Below is a small trained network, with its code and all its weights. Each question gives an input and a class and asks what happens when units are switched off, that is, made to give their printed mean instead of their output.

import numpy as np


def w(rows, s, z=0):
    codes = np.array(rows[::2]) - 128.0
    scale = np.full(codes.shape[1], s)
    scale[-1] = z or s
    return codes * scale


def norm(h):
    return h / np.sqrt((h * h).mean(-1, keepdims=True) + 1e-5)


def f(y):
    return y / 2 * (1 + np.tanh(0.7978845608 * (y + 0.044715 * y**3)))


def log_softmax(a):
    a = a - a.max(-1, keepdims=True)
    return a - np.log(np.exp(a).sum(-1, keepdims=True))


def net(x, mask):
    res = np.array(x, float).reshape(1, 5) / 4 @ E
    u = 0
    for l in range(2):
        y = f(norm(res) @ A[l][:, :-1].T + A[l][:, -1])
        res = res + np.where(mask[u : u + 6], y, B[l][:, -1]) @ B[l][:, :-1]
        u += 6
    return log_softmax(norm(res)[-1] @ U[:, :-1].T + U[:, -1])


A, B = {}, {}
E = w([
[127,130,132,125,129,131,129,127,128,131,129,128],'x0',
[129,128,132,123,130,127,137,128,138,132,132,126],'x1',
[69,149,73,156,134,252,81,44,189,123,178,101],'x2',
[148,120,167,142,114,165,74,200,197,106,83,115],'x3',
[68,149,190,180,162,166,163,65,168,26,128,124],'x4',
],0.011)
A[0] = w([
[152,126,164,114,116,156,112,136,160,148,128,128,4],'L0N0',
[136,127,46,114,119,188,84,112,156,214,140,128,112],'L0N1',
[144,123,63,119,120,108,154,52,81,201,155,129,3],'L0N2',
[138,124,111,139,127,142,74,164,162,117,118,127,13],'L0N3',
[148,121,119,134,118,161,71,221,172,167,117,122,18],'L0N4',
[152,126,41,94,125,136,68,183,133,254,142,127,29],'L0N5',
],0.021,0.0037)
B[0] = w([
[81,124,138,99,178,125,170,133,107,102,120,134,155],'L0N0',
[137,106,47,150,190,153,42,60,191,136,246,77,247],'L0N1',
[27,183,175,56,159,129,167,214,114,99,53,165,224],'L0N2',
[63,169,136,87,139,143,140,137,118,105,97,160,177],'L0N3',
[57,173,167,72,149,113,162,201,116,112,73,157,218],'L0N4',
[193,95,143,180,31,128,187,125,44,188,69,125,252],'L0N5',
],0.014,0.019)
A[1] = w([
[168,96,138,108,107,188,51,243,209,150,71,106,49],'L1N0',
[68,153,132,104,198,125,136,124,166,99,163,113,28],'L1N1',
[202,117,120,66,105,7,114,248,87,205,112,149,111],'L1N2',
[83,161,97,126,97,195,115,122,129,162,114,127,192],'L1N3',
[191,112,197,228,38,197,170,19,175,50,86,138,5],'L1N4',
[103,134,80,78,129,106,166,96,55,163,159,151,27],'L1N5',
],0.016,0.0028)
B[1] = w([
[92,154,110,99,123,136,158,82,97,124,132,162,140],'L1N0',
[156,115,122,131,85,136,128,166,98,176,90,125,251],'L1N1',
[124,119,80,153,193,153,58,46,210,90,237,94,252],'L1N2',
[180,120,205,129,157,9,165,111,146,35,147,164,218],'L1N3',
[161,109,78,122,91,124,124,149,78,217,129,113,189],'L1N4',
[140,142,170,123,93,164,94,172,191,95,77,149,187],'L1N5',
],0.013,0.015)
U = w([
[27,198,170,58,180,134,166,197,88,76,60,184,200],'0',
[219,99,111,182,41,123,166,120,18,207,100,125,1],'1',
[162,118,81,158,204,127,51,52,181,82,247,105,189],'2',
],0.011,0.0016)

Each question gives the input, the list of numbers given to net, and the class t.
The units are the neurons (one row each of A and B). Each row of codes is followed by its name. A weight is (code - 128) times the scale printed after its matrix; where a second scale follows, it is the last column's (A, B and U).
mask holds one flag per neuron, layer by layer. A switched-off neuron (its flag False) gives its mean, the last column of its row in B, instead of its output. The means were averaged over made-up inputs and are rounded, as every weight is.
A unit's drop is (log p(t) with every unit on - log p(t) with that unit switched off) / (log p(t) with every unit on - log p(t) with every unit switched off).
The circuit of an input: a set's keep is (log p(t) with only the set's units on - log p(t) with every unit switched off) / (log p(t) with every unit on - log p(t) with every unit switched off). Starting from all 12 units, units are removed one at a time, each time the one whose removal leaves the highest keep (on an exact tie, the one counted first), for as long as the keep stays at least 0.8.
units of the circuit, in order: the units of the circuit, biggest drop first
most important unit: the unit with the biggest drop
k most important neurons: the k neurons with the biggest drops, biggest first
top k neurons in layer l: the k neurons of layer l with the biggest drops, biggest first
drop when u is switched off: that unit's drop, to one decimal
input [-6,0,-1,3,7], class 1: top 3 neurons in layer 0 => L0N2, L0N4, L0N1
input [-8,-4,-5,1,-5], class 1: 2 most important neurons => L0N5, L0N1
input [6,2,-7,-5,-6], class 2: units of the circuit, in order => L1N2
input [3,-7,4,0,4], class 1: 3 most important neurons => L0N1, L0N2, L1N2
input [5,-4,5,-4,-4], class 2: top 2 neurons in layer 0 => L0N1, L0N4
input [5,-3,6,5,2], class 2: top 2 neurons in layer 0 => L0N2, L0N1
input [3,-8,-8,7,5], class 2: 4 most important neurons => L0N1, L0N2, L1N2, L0N3
input [-5,8,6,-8,-8], class 0: 3 most important neurons => L0N2, L1N5, L1N1
input [2,-8,-3,-3,-4], class 1: 4 most important neurons => L0N5, L0N1, L0N4, L0N3
input [3,8,-6,-3,7], class 1: top 2 neurons in layer 0 => L0N4, L0N2
input [1,-3,5,-4,4], class 2: 4 most important neurons => L0N4, L0N5, L0N2, L0N3
input [0,6,-5,-6,8], class 1: 2 most important neurons => L0N2, L0N4
input [-7,3,7,-8,5], class 0: 2 most important neurons => L1N2, L0N2
input [3,-3,4,0,2], class 2: most important unit => L0N5
input [4,5,-6,5,6], class 1: top 2 neurons in layer 1 => L1N4, L1N2
input [7,-6,-4,-3,7], class 1: top 2 neurons in layer 0 => L0N2, L0N4
input [-6,-7,2,-2,8], class 1: top 3 neurons in layer 0 => L0N2, L0N1, L0N4
input [-8,-6,6,4,-6], class 1: 2 most important neurons => L0N5, L1N2
input [-3,2,7,-7,4], class 0: 3 most important neurons => L0N2, L1N2, L1N1
input [-7,-8,-6,4,-2], class 2: top neuron in layer 1 => L1N2
input [1,1,2,1,1], class 2: 2 most important neurons => L0N2, L0N5
input [-5,3,2,-5,6], class 1: drop when L0N1 is switched off => 0.9
input [0,-8,5,-2,0], class 2: drop when L0N1 is switched off => 3.6
